Moves between states:
state | gu ro le
x814 | x770 x35 x504
x710 | x535 x332 x890
x332 | x80 x332 x7
x664 | x255 x48 x560
x275 | x626 x944 x604
x267 | x951 x641 x707
x627 | x664 x171 x255
x457 | x857 x951 x937
x927 | x319 x48 x814
x604 | x618 x35 x528
x75 | x787 x770 x491
x539 | x762 x718 x332
x80 | x7 x219 x75
x421 | x9 x557 x618
x740 | x249 x333 x831
x210 | x219 x249 x539
x759 | x927 x535 x579
x504 | x62 x927 x171
x396 | x970 x557 x641
x649 | x740 x604 x249
x890 | x759 x529 x927
x219 | x539 x705 x762
x103 | x457 x267 x857
x557 | x396 x626 x594
x831 | x857 x592 x537
x618 | x103 x594 x314
x949 | x937 x103 x618
x193 | x306 x949 x557
x970 | x529 x255 x319
x770 | x504 x759 x62
x677 | x970 x664 x626
x528 | x5 x819 x64
x171 | x75 x814 x787
x705 | x604 x343 x357
x444 | x792 x677 x267
x623 | x949 x740 x937
x9 | x103 x62 x623
x529 | x319 x560 x444
x5 | x64 x582 x35
x560 | x266 x491 x677
x718 | x762 x528 x210
x857 | x623 x707 x949
x333 | x618 x396 x592
x48 | x283 x7 x890
x787 | x491 x80 x283
x357 | x421 x537 x819
x594 | x343 x306 x784
x373 | x210 x5 x219
x343 | x762 x275 x649
x784 | x193 x623 x626
x762 | x890 x373 x759
x792 | x62 x970 x75
x944 | x831 x618 x205
x319 | x444 x951 x792
x249 | x528 x343 x5
x7 | x582 x7 x627
x491 | x627 x62 x664
x582 | x710 x762 x927
x951 | x707 x319 x9
x535 | x48 x80 x283
x283 | x62 x582 x759
x64 | x582 x207 x718
x207 | x249 x357 x396
x626 | x314 x792 x193
x592 | x314 x641 x740
x937 | x626 x457 x784
x537 | x537 x740 x705
x306 | x557 x937 x396
x707 | x9 x444 x103
x819 | x649 x528 x207
x266 | x677 x627 x770
x314 | x740 x819 x944
x35 | x718 x249 x373
x62 | x171 x579 x75
x255 | x623 x787 x710
x579 | x759 x283 x770
x205 | x944 x314 x275
x641 | x421 x306 x306

The rows follow the links: the fewer symbols apart two states are, the more alike their rows tend to be.

Each row is also shifted at random along 9 hidden directions that mean nothing.

Each row, then its state:
[-573 -188 -131 -302 -267   22 -165   25  112  265 -269  -84  141  -15  134  132 -373   92 -248  390 -238  -42   15 -385 -411  101  235  -44  -67  173 -325 -329   33 -405  166   22  128 -303   42 -317 -463  260 -420   -4 -355   74  -68 -288 -429 -243 -434   34 -268 -256] -> x890
[-288  -55  381   11 -208  -46  178  -89  -85  -94  143  -93 -162    5  -57   53 -343 -134   86 -300   34 -250 -115  385 -157 -118   30 -194 -108 -203 -227  -73 -226  383 -156  -99  177 -216   58  186  401  151 -136    5 -265  389 -124  502 -133  209  -29  128   -3 -142] -> x283
[-232 -181  298  170 -249  313   75  -51 -437 -450  125 -315   70  -39  266 -122 -130   44   24 -154  186 -208 -120   73  359 -265  244   89  -70 -366 -253  331 -161  132   26  -56  644 -120   42  328  547  194    0 -112  236  305  -18  484 -243   36  202   29  299 -218] -> x582
[  81 -159  -55   -9  -75   39   69 -287  -59 -167  211 -360 -157   18  193   61  -14   -1  193  166  -36  -14   -4 -295  338 -152  389  178  -92  238  -53  133 -331 -185  326  -57  459 -166 -178 -181  -32  -71 -127 -146  245 -163   84   24  -21 -167  104  126  162 -114] -> x539
[1000    1   80  552  167  -54  207 -211   -8   46  -83 -221 -291  155   45 -235  -31  113 -245 -263   92 -436  173 -367  392 -551   62   88 -255  -13  553  236 -254  -39  131  158  190 -318  227  258  107 -260  372 -168  251 -393 -117  152 -403 -103  160  198  113 -139] -> x784
[ -28    0 -184  -53 -230  -42 -112   63   13 -486  227   70 -150  194   30  -40  253 -305  196  122    3 -154    6  166  257  181  248  187  141   83  180  -55  351 -230   16  -54  143  196  -41  -85  343 -225   85  -42  108 -156   82   81  384  163 -131 -112  346  243] -> x219
[ 114  -70  506 -108 -109 -154 -290  -37   99 -317    9  413  162 -260   95  168  -17  118  313   35   25   41  141   -5  -79  -73 -319  -38   20 -104 -184   25  326  564    8 -221 -272  115 -118   18  353   32  252   90   24  193  -48   69  217  254   40   18 -164  244] -> x5
[-369 -203  -33  246 -198    4 -231  239 -527 -685   19  -53  537  368 -337 -153  116  -42  -49 -105  122 -437 -134  -32  117   94   34  185 -143 -281 -221  -87  444  223  -56   31  168   26   86   86  490 -144  -15  151   75  511  -40  395  -69  122 -256 -178  191  243] -> x62
[ 286  149   96   51 -181 -204 -192  252  -58 -496   30  582  234   91 -127 -147  385  176  252 -103   88 -259  -46   66  187  -24 -281  205  151 -240  271 -112  713  204 -269  -51 -619  498  -22   51  349 -392  601   55  326  -62   46  -96  454  525   28 -204  400  465] -> x343
[ 631   -7  151  110  101  250  -50  212 -451  188  -15  307  228 -248  -46 -438  126  329 -234   -7   71  167  -97   16 -262 -157 -440 -200  272   49   58  519   79 -205  -55 -199 -529  452  241  168 -352   58  247  323 -277  391   48  -36 -526 -104 -224 -111   74  184] -> x560
[ 143  -97   65  -22  323  111  117 -584  376  237  -30 -387 -386 -271  -22  480 -179 -410  151   50 -290  360   50  -71  321 -212  189 -179 -301   78 -215   32 -634  430  251  -99  584 -517 -366  -27 -175  195 -351 -154  182 -300   10  -65   42 -361  340  265 -398 -342] -> x951
[-165 -127   27  -80   42  194 -332 -228  111 -341  -27   -8  308 -255 -278  109  222    8 -118  281  -34  164 -162 -463  146  107  -20  185  -52  103 -100 -175  329  538  348   16  348 -135 -124 -317 -317  -50 -159   73  305  144  380 -256  292 -456  386  -62   -5  247] -> x266
[-274  131 -287   28  -26   37   59  392  -76  294  -63  149 -158  270  173 -120  123 -158  -20  -18  166  245 -143  462 -173  615  -25  104  214  -37  155  -54  136 -702 -324  201 -350  266   92   73  -46  -86   92    0 -105 -149   45  -89  418  524 -368  -47   94   83] -> x333
[ 429 -198  364  211 -258  398   45 -160 -188 -328  101 -104 -248   44  201   -4  -12   77 -194  -21   71 -186  -68  -50  309 -190  235  -56  -85   49  107  379   72    6  159   14  452 -350   -2  284  217  -27  -43   -4  110  165  223  179 -111   42   48  302  116   11] -> x7
[ -21  368  -70 -454  -31 -414 -170  -75  348 -368  -31  589  298  182 -144  112  545 -341 -298 -134 -227   -7  494 -112  124   73  -19 -132  113  139   33   86  562  585 -209   28  -57  108 -136  -24  230 -140   42  -85  145  -16  320 -210  277 -246  324 -165   36 -158] -> x705
[-662  103 -190   18  203  -24  364  257   59  515   81 -325 -305  -64  251    3 -318   53  270  -26   30  254 -180  257 -325  375 -246  -58    5  -47 -145 -306 -633 -429 -112  123 -349  126  -54 -223 -380   -3 -127  -44 -278 -230 -319 -112  309  385 -238   96 -316    8] -> x421
[ 268    9   28  -19  221  145  308 -321   14  300  319    9  -54    9 -132 -128   60 -157  144 -104  246  271 -243   54  -27  -96  127   48  151  -77  213  -24 -221  235  -96  -92  267  553   22 -285  -75  139   83  -15  193 -127  170  162  183 -121  222  -47  353  140] -> x814
[ 332  -46  -85  -20  112 -188  -10  -28  434  -86  -13   73  -96   55 -316  383 -149  -33   29   61 -362 -306  143 -462   51 -329 -237  -82 -332  125   72 -414  180  357   65   79 -210 -220 -127 -162 -189 -147  -63  -21  -86 -395 -249 -413   81  -70  -65  182 -523  177] -> x9
[ 139  169  312 -138  160  135   79 -206  208  288  230  126 -368 -461  -21   23  -29 -245  -39 -139   74  478  -68  669 -204  171 -187 -312  301  128  112  183 -185  343  -45 -156   -8  184   52  113  -28  174  -42  101 -240  212  243  172  175 -148  321   52    0  103] -> x664
[ 328   77 -380  267 -117  -54 -134   26  218 -272  -81 -152 -576  457 -154  264    1 -734 -124  -69 -239 -631   97  -87  361 -120  158  160 -377  -30  344 -340  371 -486  -46   95   71 -527  190  253  389 -141  166 -203  -98 -515 -203  -56 -116   93 -485  188 -114   25] -> x267
[ 139  165   13 -298   43   41 -150 -241  575  284  -23  320 -583 -327 -120  273  -12 -631    8  154 -260  266 -161  345 -133  268 -122 -155  217  137  213 -424  181  -10  -85 -115 -197  161   -1 -140 -329   79   56  -17 -216 -315  105 -348  367  -52  -78   23  -75  168] -> x529
[ 377  -76  280   97 -169   62  208 -425  164  -32  451 -242 -821    7   49  240 -183 -242  515 -104  -32 -245 -288  120  344 -209  214  119  -88   74  260 -199 -386  -77  141 -135  245  -22 -134 -159  168 -156  207 -194  208 -355  -62  101  306  310  -38  365  305  248] -> x762
[-599   23   11   17 -120  -55 -144  121  -23 -260  -29 -211  100  120   80  198  -80  117  134 -108  119 -237   12 -313  134   19 -131  269 -198 -185 -195 -199  188   32   44   25  -31 -222   98   62  281   56  140 -124  180   27  -20  -73   83  139  131   74 -126  -74] -> x819
[-508  116  104   67   64 -414  176  426 -356 -273 -174   22  523 -261   29 -442 -190  440   61 -204 -124 -291  149   63 -176 -222 -580 -281  -15 -348 -342   -3 -395  434 -237  111 -471  146  -18  115  117 -377  114  192 -265  443 -612  252 -230  298   13 -214 -187  -70] -> x306
[-549 -139  138  269  -15  114  150  220 -814 -530   22 -492  202 -248  -42 -133 -259  -11  380 -351 -108 -254 -189  318  281 -401 -393 -217 -166 -609 -733  280 -580  360 -137 -251   98 -140 -164  443  466  -27   12  129   27  740 -505  575 -430  204   -1  -62    9  -98] -> x319
[-729 -130 -263  212 -108  145  214  277 -186 -116  396 -757 -193   60 -204   38 -265  293  257   51  162 -434 -541 -214  -73   15 -206  344 -156   12    6 -631 -289 -353  217   22 -134   13  265 -351 -331 -110  -96 -114  -55  109 -241  -78   27   86  -79  111   26  553] -> x491
[-241  -43 -163   82   91 -125   12  373 -394 -183 -308   87  863  -21  -28 -319  203  564  -29  -39   65   25  115  -56   44 -132 -147  -64   64 -315 -230  258   15  224 -153   89 -191  159 -183  227   28  -95  -10  109  253  308 -111   10  -88   14  274 -272  111 -171] -> x618

Where do the symbols, taken in turn from left to right, take each start?
Answers are names.
[ 423 -179  299 -107  -38  218  -87 -236  -51  203 -117  407  148  -90   52  -53  -59 -154 -200  148   38  332  -51   -2 -189   33  158 -241  136  -84 -106  289  188  214  -95 -120  266  222  -68  -25  -72  296  -34  180  -47  141  247   98 -120 -135 -180  -69   54  -87]
le gu le le ro ro ro -> x535
[-286  329 -169  -50  -17  -52  257  154   35 -243  219  -95 -152  346   41  -17  205 -260 -115 -332  117 -205   -6  -43  258  -50 -134  166  -15 -141  180 -114  135 -116 -270   60 -103  223  305   65  232 -129  248 -191   86 -211  -17  -68  147  164  157   16  240   -3]
gu le gu le gu le ro gu -> x857
[  99 -160  233   63  136  -97  192  -16 -614  -87  133 -149  753  -54 -257 -335  -78  659  -59 -206  -21 -117   12 -506 -143 -572 -278 -227 -154  -54 -413  438 -486  599  116 -119  -50  139   -1 -153 -164  -51 -168  254  -34  712 -134  269 -706 -362  179 -103  -56  -73]
le le gu ro le ro gu le -> x814
[  71 -423  546  134 -134  271  175 -215 -421 -352  244 -213  104 -285   84   68 -241  554  241  -39  -44   28 -110 -159  128 -331  -29 -299 -203   68 -522  524 -552  616  328  -86  340 -349 -384  -31  -25 -125 -332  193  144  661   56  282  -41   93  185  300 -190   64]
ro ro le gu ro -> x557
[-493  151 -421 -233  100 -147  -77  191  320 -332  -52   30  154  -75 -185  129  123 -402   73  136 -184   21   52  289   59   26  -35  -90   64 -178  -85 -300  313  267 -229  -56   64  186 -120   80  180   64 -169  -16  -33 -227 -198  -85  293 -137  179 -263 -121   50]
ro ro ro le le gu -> x970
[-189  -93 -149  156   34  -29  -42  289  223 -337  -32  -95  136   19 -182  182  -28  221   56   70    8 -266   52 -159   56 -106 -150  152 -208  -98   78 -342  248  262   65  168  -92 -121  -77   58  100 -148  -43  -25   54 -188 -172 -105  347   98  192  -30 -306  243]
gu le gu gu le le gu ro -> x949
[-548 -420 -491  205  -57  356 -277  478 -150 -335 -185 -283  425  215  -16  129  134  268  117  447  222  131 -180  -96   91  364  146  346  -99 -148 -201 -121  472 -418  150  193  156  -16 -167   45   -4   97 -279   91  215 -110  -29 -116  480  190 -160 -164 -236  298]
le le le le ro -> x618
[-579  176 -290 -153  -39  -46 -204  -76   53 -813  -77 -198  138  -64 -244   51  266 -806  -72 -127 -193 -239   44  172  641  -91   96   48  -49 -347 -168 -191  303  498 -119  -82  614 -170 -115  273  542  -96  -33 -193  320   94  -11  226   77 -350  422 -284  262 -167]
le ro le ro ro gu -> x857
[ 244   58   75    7   -2  -69   49   47 -142   77  -39  183   44  306   74  116  115   50 -220 -196  -70   55  327 -110  -58   70  -66 -183 -146  214 -174  423  -27 -126  -43   42 -193 -258    4  100   -6  -16 -130   93 -145  176  115 -115 -214   53 -259  201 -294 -258]
gu le gu ro le ro ro le -> x927
[  -9  -89  152 -121   69 -214  -57 -434   39 -140   45 -186  297  -15 -326  139 -105   43 -259  -54 -265 -153  257 -527   19 -245   88 -122 -285  288 -315    2 -236  688  379   20  438 -565 -110 -295 -111  -89 -404  -38   16  347  175   66 -414 -644  267  118 -210 -262]
gu gu gu gu le -> x560
[ 484   59   14 -125    8 -180 -318  -79  -24  228  -73  446  218   82  174 -187  242 -155  -59   81  109  245  386  140 -256  151  155   42  289  154   73  411  359 -340  -58 -220 -136  310  170   58  260  280  236   93 -158    2  184  156 -267 -142 -253 -226  101 -206]
gu gu le gu gu gu gu le -> x75
[ 441   -5 -161   56  231 -171   14  211  -31  204 -339  102  530   -7   33 -221   11  510 -337   69  -46  -20  351 -337 -181 -399  -80 -185  -48   91   58  329   10   42  -14   88 -183    3   78  192 -243   38  -73  141 -161  -64 -216  -87 -586 -304   48 -145 -302 -279]
ro ro le gu le -> x623
[-328   66  -13  175  148 -122  114  114  246  292   22 -333 -526 -144   81  138 -326 -190  310 -130  100   72   -4  783 -194  219  -52  -39  -30  -58  120 -278 -426  -50  -47   60 -117 -188   34  256  295   45  -65  -63 -268 -246 -391  364  268  322  -33   90 -325   -6]
gu le gu le gu gu ro -> x560
[-149  101 -148  246   80  221   56    1 -339  -76   65 -600 -261  -48  -52 -219   -3 -274  -85 -184  120 -160 -158  180  302  -30   -9  164   18 -107   81  133 -363 -431  125  -80  337 -252  318  306  130   49   70 -139   21  148  -30  324 -485 -253   90    1  313 -126]
ro gu le ro ro -> x332
